Below are the code and all the weights of a small trained network. Each question names an input and a target symbol and asks about switching units off, where a switched-off unit gives its printed mean instead of its output.

import numpy as np


def w(rows, s, z=0):
    codes = np.array(rows[::2]) - 128.0
    scale = np.full(codes.shape[1], s)
    scale[-1] = z or s
    return codes * scale


def norm(h):
    return h / np.sqrt((h * h).mean(-1, keepdims=True) + 1e-5)


def softmax(a):
    e = np.exp(a - a.max(-1, keepdims=True))
    return e / e.sum(-1, keepdims=True)


def log_softmax(a):
    a = a - a.max(-1, keepdims=True)
    return a - np.log(np.exp(a).sum(-1, keepdims=True))


def net(x, mask):
    ids = ['βδεζξσ'.index(c) for c in x.split()]
    T = len(ids)
    res = E[ids] + P[:T]
    u = 0
    for l in range(2):
        r = norm(res)
        for j in range(3):
            rows = slice(3 * j, 3 * j + 3)
            q, k, v = (r @ M[l][rows].T for M in (Q, K, V))
            z = softmax(np.where(np.tri(T) > 0, q @ k.T / 3**0.5, -1e9)) @ v
            o = O[l][rows]
            res = res + np.where(mask[u + j], z, o[:, -1]) @ o[:, :-1]
        u += 3
    return log_softmax(norm(res)[-1] @ U[:, :-1].T + U[:, -1])


Q, K, V, O = {}, {}, {}, {}
E = w([
[90,165,96,170,117],'β',
[30,68,87,40,143],'δ',
[137,183,136,104,153],'ε',
[249,68,123,83,61],'ζ',
[138,153,90,125,139],'ξ',
[133,119,105,162,211],'σ',
],0.02)
P = w([
[245,223,33,94,14],'0',
[162,162,13,131,149],'1',
[136,157,56,152,173],'2',
[119,155,87,163,175],'3',
[106,151,109,169,177],'4',
[99,145,121,171,174],'5',
[93,141,135,174,175],'6',
[90,139,146,176,169],'7',
[87,137,156,177,167],'8',
[85,134,160,174,168],'9',
[84,132,167,179,168],'10',
[85,132,178,178,163],'11',
[82,129,187,178,158],'12',
[81,131,193,173,154],'13',
],0.011)
Q[0] = w([
[132,55,124,160,117],'L0H1',
[139,84,150,110,135],'L0H1',
[158,106,158,92,167],'L0H1',
[173,121,112,164,131],'L0H2',
[170,254,102,205,150],'L0H2',
[101,5,133,95,120],'L0H2',
[137,142,99,110,168],'L0H3',
[205,67,106,105,72],'L0H3',
[115,94,101,168,98],'L0H3',
],0.025)
K[0] = w([
[97,91,120,150,111],'L0H1',
[97,141,137,101,142],'L0H1',
[128,117,146,68,162],'L0H1',
[146,45,165,110,94],'L0H2',
[50,33,231,61,78],'L0H2',
[225,187,14,160,182],'L0H2',
[26,180,142,122,153],'L0H3',
[251,182,162,246,95],'L0H3',
[135,148,153,82,150],'L0H3',
],0.019)
V[0] = w([
[43,133,114,34,56],'L0H1',
[189,246,124,162,36],'L0H1',
[3,219,177,65,117],'L0H1',
[140,119,117,134,167],'L0H2',
[72,77,195,98,102],'L0H2',
[112,117,167,116,163],'L0H2',
[183,70,143,100,58],'L0H3',
[57,103,68,18,110],'L0H3',
[202,176,91,107,36],'L0H3',
],0.029)
O[0] = w([
[92,41,217,92,171,56],'L0H1',
[236,12,101,104,79,151],'L0H1',
[196,95,251,162,185,91],'L0H1',
[98,86,139,166,166,147],'L0H2',
[233,155,198,143,138,78],'L0H2',
[152,110,157,178,151,112],'L0H2',
[50,99,135,30,81,41],'L0H3',
[177,147,55,35,214,252],'L0H3',
[63,173,74,107,26,53],'L0H3',
],0.022,0.026)
Q[1] = w([
[60,217,122,162,94],'L1H1',
[20,117,156,180,208],'L1H1',
[127,21,114,152,161],'L1H1',
[86,139,98,82,151],'L1H2',
[28,146,219,84,163],'L1H2',
[187,2,97,84,122],'L1H2',
[133,156,108,132,63],'L1H3',
[144,130,165,71,95],'L1H3',
[89,112,71,111,199],'L1H3',
],0.032)
K[1] = w([
[184,184,93,154,149],'L1H1',
[121,117,107,135,254],'L1H1',
[103,107,105,32,171],'L1H1',
[93,105,101,143,179],'L1H2',
[128,117,84,4,179],'L1H2',
[224,143,185,172,170],'L1H2',
[151,115,80,200,82],'L1H3',
[140,96,121,128,91],'L1H3',
[51,117,138,131,192],'L1H3',
],0.036)
V[1] = w([
[133,182,34,137,146],'L1H1',
[117,192,153,187,130],'L1H1',
[183,136,121,162,68],'L1H1',
[68,127,66,60,118],'L1H2',
[99,104,179,106,105],'L1H2',
[101,129,126,126,47],'L1H2',
[167,204,116,117,252],'L1H3',
[198,134,96,25,118],'L1H3',
[65,166,108,139,124],'L1H3',
],0.039)
O[1] = w([
[138,83,179,139,202,248],'L1H1',
[87,171,108,188,182,75],'L1H1',
[49,139,144,102,129,129],'L1H1',
[202,106,202,117,100,179],'L1H2',
[157,110,119,183,174,35],'L1H2',
[97,76,181,155,114,111],'L1H2',
[130,2,99,123,65,255],'L1H3',
[54,96,76,200,165,151],'L1H3',
[96,160,134,88,76,163],'L1H3',
],0.031,0.029)
U = w([
[149,142,96,130,1,154],'β',
[96,42,91,61,171,99],'δ',
[106,158,96,173,160,182],'ε',
[183,131,163,214,118,185],'ζ',
[136,135,128,123,124,2],'ξ',
[163,218,158,50,162,138],'σ',
],0.0096,0.0047)

Each question gives the input, a string of symbols that net reads in full, and the target symbol t.
The units are the heads (3 rows each of Q, K, V and O). Each row of codes is followed by its name. A weight is (code - 128) times the scale printed after its matrix; where a second scale follows, it is the last column's (O and U).
mask holds one flag per head, layer by layer. A switched-off head (its flag False) gives its mean, the last column of its rows in O, instead of its output. The means were averaged over made-up inputs and are rounded, as every weight is.
A unit's drop is (log p(t) with every unit on - log p(t) with that unit switched off) / (log p(t) with every unit on - log p(t) with every unit switched off).
The circuit of an input: a set's keep is (log p(t) with only the set's units on - log p(t) with every unit switched off) / (log p(t) with every unit on - log p(t) with every unit switched off). Starting from all 6 units, units are removed one at a time, each time the one whose removal leaves the highest keep (on an exact tie, the one counted first), for as long as the keep stays at least 0.8.
units of the circuit, in order: the units of the circuit, biggest drop first
most important unit: the unit with the biggest drop
which heads matter: for each layer, one digit per head in row order, 1 if its drop is at least 0.15 and else 0, layers parted by /
input ζ ε σ σ β σ β ζ δ β σ ξ ζ ξ, target σ: most important unit : L0H1
input σ σ ε, target β: units of the circuit, in order : [L0H3 L0H2 L1H3]
input ε ε σ ε, target ε: units of the circuit, in order : [L1H3 L0H3 L1H2 L0H1]
input β σ σ σ δ β ζ σ σ σ, target σ: which heads matter : 101 / 001
input β σ ε β σ β ξ β σ, target ε: units of the circuit, in order : [L0H3 L1H2 L1H1]
input σ σ ξ, target β: units of the circuit, in order : [L0H3 L0H1]
input σ ζ ε ζ β, target β: units of the circuit, in order : [L0H1 L0H3]
input δ σ ζ ε σ β ε σ ξ, target σ: which heads matter : 011 / 001
input δ ε ε ε ε β β σ σ σ ζ σ ε, target σ: which heads matter : 011 / 001
input δ σ β σ ζ, target σ: units of the circuit, in order : [L1H3 L0H3 L0H2 L0H1]
input β ε σ ε β σ ξ, target β: units of the circuit, in order : [L0H1 L1H1]
input β ε σ σ β ε σ ζ σ β, target ε: units of the circuit, in order : [L0H3 L1H2]
input β ε ε σ σ σ δ ξ β ζ σ σ ε, target σ: units of the circuit, in order : [L0H1 L0H3 L1H3]
input σ σ ε σ, target ε: most important unit : L1H1
input ζ δ β ζ σ δ ε ε ζ β σ σ σ, target ζ: which heads matter : 110 / 110
input σ σ β, target β: which heads matter : 111 / 001
input ε β σ, target β: which heads matter : 101 / 000
input σ σ σ σ ξ σ β σ ε, target β: which heads matter : 111 / 011
input δ ξ β σ ζ σ ζ β σ σ, target σ: units of the circuit, in order : [L0H2 L1H3 L0H3]
input σ ε ε ξ ξ ζ σ σ σ, target ζ: most important unit : L0H3
